Here is a tiny trained network, its code and every weight. The questions are about switching its units off for an input and a class, where a switched-off unit gives its printed mean instead of its output.

import numpy as np


def w(rows, s, z=0):
    codes = np.array(rows[::2]) - 128.0
    scale = np.full(codes.shape[1], s)
    scale[-1] = z or s
    return codes * scale


def norm(h):
    return h / np.sqrt((h * h).mean(-1, keepdims=True) + 1e-5)


def f(y):
    return np.maximum(y, 0)


def log_softmax(a):
    a = a - a.max(-1, keepdims=True)
    return a - np.log(np.exp(a).sum(-1, keepdims=True))


def net(x, mask):
    res = np.array(x, float).reshape(1, 3) / 4 @ E
    u = 0
    for l in range(3):
        y = f(norm(res) @ A[l][:, :-1].T + A[l][:, -1])
        res = res + np.where(mask[u : u + 13], y, B[l][:, -1]) @ B[l][:, :-1]
        u += 13
    return log_softmax(norm(res)[-1] @ U[:, :-1].T + U[:, -1])


A, B = {}, {}
E = w([
[235,92,64,103],'x0',
[60,54,105,64],'x1',
[219,67,253,102],'x2',
],0.0057)
A[0] = w([
[189,254,105,143,74],'0.n1',
[183,80,121,128,152],'0.n2',
[84,180,215,95,23],'0.n3',
[147,205,142,144,22],'0.n4',
[48,53,44,45,109],'0.n5',
[162,108,31,162,158],'0.n6',
[159,213,134,86,30],'0.n7',
[167,128,24,135,87],'0.n8',
[162,124,150,19,119],'0.n9',
[16,145,145,219,87],'0.n10',
[171,122,68,138,65],'0.n11',
[137,209,172,107,4],'0.n12',
[130,191,145,138,60],'0.n13',
],0.0099,0.004)
B[0] = w([
[136,66,69,242,196],'0.n1',
[162,108,182,81,195],'0.n2',
[86,140,212,98,176],'0.n3',
[120,103,124,217,153],'0.n4',
[164,106,83,246,254],'0.n5',
[162,171,32,47,210],'0.n6',
[169,122,99,232,138],'0.n7',
[172,164,254,86,193],'0.n8',
[146,180,116,161,193],'0.n9',
[83,194,213,103,233],'0.n10',
[184,119,103,79,159],'0.n11',
[126,192,90,171,144],'0.n12',
[122,134,101,201,152],'0.n13',
],0.0083,0.0059)
A[1] = w([
[90,96,114,78,15],'1.n1',
[100,153,149,126,57],'1.n2',
[117,216,100,155,120],'1.n3',
[114,2,123,158,181],'1.n4',
[122,132,159,68,88],'1.n5',
[95,39,109,146,95],'1.n6',
[145,148,30,129,93],'1.n7',
[168,178,110,64,122],'1.n8',
[72,118,106,187,113],'1.n9',
[90,201,144,107,127],'1.n10',
[61,55,122,123,87],'1.n11',
[97,58,127,83,1],'1.n12',
[210,85,182,53,117],'1.n13',
],0.012,0.0072)
B[1] = w([
[62,91,150,200,128],'1.n1',
[75,26,130,100,143],'1.n2',
[96,179,59,63,215],'1.n3',
[187,240,133,254,200],'1.n4',
[167,147,158,141,149],'1.n5',
[191,188,124,187,141],'1.n6',
[56,192,192,125,203],'1.n7',
[60,47,123,96,185],'1.n8',
[197,130,150,123,196],'1.n9',
[99,54,99,71,197],'1.n10',
[178,201,118,173,139],'1.n11',
[212,64,108,113,128],'1.n12',
[112,157,106,83,254],'1.n13',
],0.0094,0.0061)
A[2] = w([
[151,111,78,82,105],'2.n1',
[181,148,127,63,149],'2.n2',
[53,155,150,157,2],'2.n3',
[130,152,212,128,147],'2.n4',
[172,151,78,123,160],'2.n5',
[111,133,153,45,171],'2.n6',
[164,135,106,253,78],'2.n7',
[151,84,74,110,58],'2.n8',
[48,70,205,133,92],'2.n9',
[56,152,194,172,107],'2.n10',
[151,84,87,98,40],'2.n11',
[67,137,181,149,12],'2.n12',
[168,107,250,132,149],'2.n13',
],0.014,0.0055)
B[2] = w([
[152,67,205,142,180],'2.n1',
[75,141,166,112,235],'2.n2',
[170,98,149,61,176],'2.n3',
[89,173,60,106,229],'2.n4',
[119,80,186,143,240],'2.n5',
[150,159,62,206,255],'2.n6',
[201,34,70,254,249],'2.n7',
[167,101,207,59,142],'2.n8',
[196,102,213,128,207],'2.n9',
[188,66,191,122,233],'2.n10',
[212,64,217,64,142],'2.n11',
[203,64,182,71,175],'2.n12',
[49,155,30,132,253],'2.n13',
],0.011,0.0063)
U = w([
[183,61,188,4,252],'0',
[204,63,28,210,30],'1',
[45,202,22,9,91],'2',
],0.016,0.0033)

Each question gives the input, the list of numbers given to net, and the class t.
The units are the neurons (one row each of A and B). Each row of codes is followed by its name. A weight is (code - 128) times the scale printed after its matrix; where a second scale follows, it is the last column's (A, B and U).
mask holds one flag per neuron, layer by layer. A switched-off neuron (its flag False) gives its mean, the last column of its row in B, instead of its output. The means were averaged over made-up inputs and are rounded, as every weight is.
A unit's drop is (log p(t) with every unit on - log p(t) with that unit switched off) / (log p(t) with every unit on - log p(t) with every unit switched off).
The circuit of an input: a set's keep is (log p(t) with only the set's units on - log p(t) with every unit switched off) / (log p(t) with every unit on - log p(t) with every unit switched off). Starting from the 12 units with the biggest drops (on a tie, the unit counted first), units are removed one at a time, each time the one whose removal leaves the highest keep (on an exact tie, the one counted first), for as long as the keep stays at least 0.8.
units of the circuit, in order: the units of the circuit, biggest drop first
most important unit: the unit with the biggest drop
top k neurons: the k neurons with the biggest drops, biggest first
k most important neurons of layer l: the k neurons of layer l with the biggest drops, biggest first
drop when u is switched off: that unit's drop, to one decimal
input [5,0,5], class 0: top 2 neurons => (1.n7 0.n10)
input [6,-3,6], class 0: units of the circuit, in order => (0.n5 2.n7)
input [-5,-5,1], class 0: top 2 neurons => (0.n5 0.n10)
input [7,0,-8], class 2: units of the circuit, in order => (1.n7 2.n7)
input [-5,-5,-8], class 2: most important unit => 1.n3
input [7,-7,2], class 0: 4 most important neurons of layer 0 => (0.n5 0.n6 0.n2 0.n11)
input [-6,-1,7], class 2: top 4 neurons => (2.n13 2.n4 2.n7 1.n7)
input [-6,1,-7], class 2: 3 most important neurons of layer 1 => (1.n3 1.n7 1.n10)
input [0,3,5], class 2: 2 most important neurons of layer 0 => (0.n5 0.n1)
input [7,8,8], class 1: top 3 neurons => (0.n8 0.n10 1.n4)
input [4,7,8], class 2: top 2 neurons => (0.n1 0.n2)
input [6,6,8], class 2: 2 most important neurons of layer 1 => (1.n4 1.n13)
input [7,-1,6], class 0: top 2 neurons => (0.n10 1.n7)
input [-7,5,-5], class 0: most important unit => 0.n10
input [-3,0,-3], class 0: top 2 neurons => (0.n6 0.n10)
input [0,2,6], class 2: drop when 0.n5 is switched off => 0.4
input [0,-2,8], class 2: drop when 0.n6 is switched off => 0.0
input [-1,1,3], class 2: drop when 0.n5 is switched off => 0.5
input [1,-5,8], class 2: drop when 0.n5 is switched off => 0.5
input [-6,2,2], class 0: most important unit => 2.n9
